Here is a tiny trained network, its code and every weight. The questions are about switching its units off for an input and a class, where a switched-off unit gives its printed mean instead of its output.

import numpy as np


def w(rows, s, z=0):
    codes = np.array(rows[::2]) - 128.0
    scale = np.full(codes.shape[1], s)
    scale[-1] = z or s
    return codes * scale


def f(y):
    return np.maximum(y, 0)


def log_softmax(a):
    a = a - a.max(-1, keepdims=True)
    return a - np.log(np.exp(a).sum(-1, keepdims=True))


def net(x, mask):
    res = np.array(x, float).reshape(1, 8) / 4 @ E
    y = f(res @ A[0][:, :-1].T + A[0][:, -1])
    res = res + np.where(mask, y, B[0][:, -1]) @ B[0][:, :-1]
    return log_softmax(res[-1] @ U[:, :-1].T + U[:, -1])


A, B = {}, {}
E = w([
[103,176,130,147,121,159,127,135,166,138,110],'x0',
[99,117,118,205,72,186,148,192,140,147,155],'x1',
[81,54,232,255,70,214,196,159,138,64,180],'x2',
[146,142,95,96,135,106,81,68,98,180,102],'x3',
[101,64,181,169,9,94,41,75,26,103,124],'x4',
[137,71,202,198,76,177,127,128,91,85,177],'x5',
[148,110,104,101,128,80,41,58,51,191,76],'x6',
[147,217,109,137,189,61,196,185,169,165,69],'x7',
],0.007)
A[0] = w([
[152,101,110,122,202,102,157,115,119,130,67,189],'N0',
[95,128,61,88,177,123,114,148,176,200,126,129],'N1',
[180,189,89,50,206,98,190,140,193,164,87,255],'N2',
[99,98,186,161,64,169,196,192,136,52,176,223],'N3',
[91,109,162,181,74,204,236,175,151,86,162,253],'N4',
[124,128,134,99,62,76,1,47,32,187,127,229],'N5',
],0.007,0.0021)
B[0] = w([
[99,109,102,81,132,85,106,78,123,152,125,175],'N0',
[40,148,94,116,139,84,125,104,120,144,123,190],'N1',
[98,211,93,31,239,65,141,145,142,62,183,250],'N2',
[134,111,99,143,87,163,139,179,170,139,87,244],'N3',
[160,125,133,202,83,111,81,188,233,254,166,252],'N4',
[193,83,174,82,79,180,109,85,43,84,95,239],'N5',
],0.0089,0.012)
U = w([
[164,58,156,120,76,113,87,34,8,115,105,147],'0',
[147,100,150,254,85,127,147,218,186,189,151,217],'1',
[94,206,97,77,238,36,148,146,130,135,168,2],'2',
],0.0067,0.00072)

Each question gives the input, the list of numbers given to net, and the class t.
The units are the neurons (one row each of A and B). Each row of codes is followed by its name. A weight is (code - 128) times the scale printed after its matrix; where a second scale follows, it is the last column's (A, B and U).
mask holds one flag per neuron, in row order. A switched-off neuron (its flag False) gives its mean, the last column of its row in B, instead of its output. The means were averaged over made-up inputs and are rounded, as every weight is.
A unit's drop is (log p(t) with every unit on - log p(t) with that unit switched off) / (log p(t) with every unit on - log p(t) with every unit switched off).
The circuit of an input: a set's keep is (log p(t) with only the set's units on - log p(t) with every unit switched off) / (log p(t) with every unit on - log p(t) with every unit switched off). Starting from all 6 units, units are removed one at a time, each time the one whose removal leaves the highest keep (on an exact tie, the one counted first), for as long as the keep stays at least 0.8.
circuit, biggest first: the units of the circuit, biggest drop first
unit that matters most: the unit with the biggest drop
k most important neurons: the k neurons with the biggest drops, biggest first
drop when u is switched off: that unit's drop, to one decimal
input [2,-8,-8,8,4,-2,-1,-2], class 0: unit that matters most => N5
input [-6,3,6,4,-3,8,7,-7], class 1: 3 most important neurons => [N4, N3, N0]
input [-1,-6,4,0,-5,0,4,-4], class 0: 3 most important neurons => [N2, N4, N1]
input [-1,1,-4,4,2,-5,-5,-5], class 0: circuit, biggest first => [N2, N5]
input [5,-1,0,-4,3,-4,1,-3], class 0: circuit, biggest first => [N4, N2]
input [-8,-5,0,-6,8,-6,-7,1], class 1: 2 most important neurons => [N2, N5]
input [7,7,-6,-8,8,1,1,-3], class 0: 2 most important neurons => [N5, N4]
input [8,0,7,-1,4,6,5,-6], class 1: drop when N4 is switched off => 0.3
input [1,-1,5,2,4,4,-2,-8], class 1: drop when N3 is switched off => 0.0
input [0,-2,-8,6,-1,1,3,-4], class 0: drop when N5 is switched off => 2.5
